Here is a tiny trained network, its code and every weight. The questions are about switching its units off for an input and a target symbol, where a switched-off unit gives its printed mean instead of its output.

import numpy as np


def w(rows, s, z=0):
    codes = np.array(rows[::2]) - 128.0
    scale = np.full(codes.shape[1], s)
    scale[-1] = z or s
    return codes * scale


def f(y):
    return np.maximum(y, 0)


def softmax(a):
    e = np.exp(a - a.max(-1, keepdims=True))
    return e / e.sum(-1, keepdims=True)


def log_softmax(a):
    a = a - a.max(-1, keepdims=True)
    return a - np.log(np.exp(a).sum(-1, keepdims=True))


def net(x, mask):
    ids = ['αβγδεζηθλμπστφω'.index(c) for c in x.split()]
    T = len(ids)
    res = E[ids] + P[:T]
    q, k, v = (res @ M[0].T for M in (Q, K, V))
    z = softmax(np.where(np.tri(T) > 0, q @ k.T / 3**0.5, -1e9)) @ v
    res = res + np.where(mask[0], z, O[0][:, -1]) @ O[0][:, :-1]
    y = f(res @ A[0][:, :-1].T + A[0][:, -1])
    res = res + np.where(mask[1:13], y, B[0][:, -1]) @ B[0][:, :-1]
    return log_softmax(res[-1] @ U[:, :-1].T + U[:, -1])


Q, K, V, O, A, B = {}, {}, {}, {}, {}, {}
E = w([
[93,141,161,41],'α',
[128,90,128,148],'β',
[127,53,225,151],'γ',
[211,147,250,175],'δ',
[134,53,108,131],'ε',
[172,132,65,38],'ζ',
[115,108,137,142],'η',
[218,116,137,161],'θ',
[59,118,69,101],'λ',
[117,103,130,143],'μ',
[114,107,137,142],'π',
[91,166,207,132],'σ',
[103,72,70,166],'τ',
[184,183,111,108],'φ',
[115,111,140,145],'ω',
],0.02)
P = w([
[185,150,5,176],'0',
[125,209,23,160],'1',
[139,197,31,162],'2',
[130,144,63,129],'3',
[132,144,62,126],'4',
[101,137,102,131],'5',
[103,133,113,114],'6',
[91,109,145,109],'7',
[99,109,149,109],'8',
[72,96,187,106],'9',
[81,100,182,93],'10',
[58,70,229,97],'11',
[99,88,202,70],'12',
[78,59,254,93],'13',
],0.0075)
Q[0] = w([
[73,176,141,251],'h1',
[248,210,100,165],'h1',
[151,254,56,3],'h1',
],0.007)
K[0] = w([
[144,66,143,121],'h1',
[252,169,124,172],'h1',
[165,166,87,98],'h1',
],0.017)
V[0] = w([
[182,121,55,113],'h1',
[74,168,83,255],'h1',
[81,254,160,96],'h1',
],0.0081)
O[0] = w([
[94,56,254,28,2],'h1',
[138,16,148,218,153],'h1',
[20,164,88,226,36],'h1',
],0.0066,0.002)
A[0] = w([
[80,158,63,112,149],'n1',
[148,111,72,81,12],'n2',
[59,134,82,169,226],'n3',
[164,71,85,163,131],'n4',
[139,103,47,76,3],'n5',
[160,150,107,90,249],'n6',
[183,92,99,253,104],'n7',
[159,229,201,124,23],'n8',
[194,99,54,152,63],'n9',
[121,98,58,156,190],'n10',
[134,108,68,128,140],'n11',
[89,68,134,198,122],'n12',
],0.011,0.0047)
B[0] = w([
[90,2,158,86,179],'n1',
[187,49,139,194,146],'n2',
[80,176,111,152,253],'n3',
[120,169,194,56,217],'n4',
[165,70,137,173,158],'n5',
[127,182,79,107,203],'n6',
[122,150,218,145,240],'n7',
[170,44,31,180,200],'n8',
[154,177,160,68,178],'n9',
[142,196,40,198,218],'n10',
[142,106,90,137,177],'n11',
[97,108,191,151,230],'n12',
],0.0082,0.0056)
U = w([
[78,44,59,141,82],'α',
[181,235,197,57,117],'β',
[200,248,2,111,253],'γ',
[130,135,126,112,44],'δ',
[164,13,85,87,161],'ε',
[117,108,134,110,103],'ζ',
[126,120,150,118,77],'η',
[128,97,155,93,215],'θ',
[116,98,155,106,51],'λ',
[131,118,155,103,165],'μ',
[126,121,153,103,64],'π',
[101,212,139,177,143],'σ',
[115,4,237,115,177],'τ',
[43,190,171,9,94],'φ',
[213,82,121,211,43],'ω',
],0.0083,0.0047)

Each question gives the input, a string of symbols that net reads in full, and the target symbol t.
The units are the heads (3 rows each of Q, K, V and O) and the neurons (one row each of A and B). Each row of codes is followed by its name. A weight is (code - 128) times the scale printed after its matrix; where a second scale follows, it is the last column's (O, A, B and U).
mask holds one flag per unit, heads first, then neurons. A switched-off unit (its flag False) gives its mean, the last column of its rows in O or B, instead of its output. The means were averaged over made-up inputs and are rounded, as every weight is.
A unit's drop is (log p(t) with every unit on - log p(t) with that unit switched off) / (log p(t) with every unit on - log p(t) with every unit switched off).
The circuit of an input: a set's keep is (log p(t) with only the set's units on - log p(t) with every unit switched off) / (log p(t) with every unit on - log p(t) with every unit switched off). Starting from the 12 units with the biggest drops (on a tie, the unit counted first), units are removed one at a time, each time the one whose removal leaves the highest keep (on an exact tie, the one counted first), for as long as the keep stays at least 0.8.
units of the circuit, in order: the units of the circuit, biggest drop first
top k neurons: the k neurons with the biggest drops, biggest first
drop of u: that unit's drop, to one decimal
input γ σ τ σ σ μ τ σ σ π σ θ η, target σ: top 3 neurons -> (n3, n10, n8)
input τ θ α τ π φ τ γ θ σ α γ τ ε, target γ: units of the circuit, in order -> (h1, n10)
input σ σ μ, target σ: units of the circuit, in order -> (h1, n3, n7)
input η θ ζ α τ σ σ τ σ σ σ μ, target σ: units of the circuit, in order -> (h1, n3)
input σ τ τ τ μ ω, target τ: units of the circuit, in order -> (h1, n12)
input η ε θ μ ζ γ δ γ π θ ζ γ σ σ, target γ: units of the circuit, in order -> (h1, n8)
input ε γ β ω σ γ σ τ ω σ φ σ σ δ, target ω: units of the circuit, in order -> (n8, h1)
input τ η ε, target τ: units of the circuit, in order -> (h1)
input η β θ η θ φ σ σ η, target σ: top 2 neurons -> (n3, n10)
input μ σ τ σ τ σ σ σ β, target σ: top 3 neurons -> (n10, n3, n7)
input φ ε σ τ σ σ σ λ σ σ λ τ, target σ: top 2 neurons -> (n10, n3)
input σ ε γ γ μ, target γ: units of the circuit, in order -> (h1, n10, n12, n6)
input β μ σ σ η η σ δ, target ω: top 2 neurons -> (n8, n4)
input ζ τ τ ζ ω, target τ: top 2 neurons -> (n10, n3)
input π τ θ τ, target τ: top neuron -> (n12)
input δ φ δ α φ φ θ τ α μ β σ η σ, target σ: top 2 neurons -> (n3, n1)
input τ τ τ, target τ: top 2 neurons -> (n12, n7)
input σ θ α θ μ γ σ σ π, target σ: top 3 neurons -> (n3, n10, n8)
input τ τ σ η, target τ: top 2 neurons -> (n12, n6)
input θ α γ γ ζ θ τ μ λ, target α: top neuron -> (n1)
input λ λ τ π π, target τ: drop of h1 -> 1.5
input τ λ μ, target τ: drop of h1 -> 1.4
input θ ζ μ μ τ θ σ σ γ γ σ, target γ: drop of h1 -> 0.7
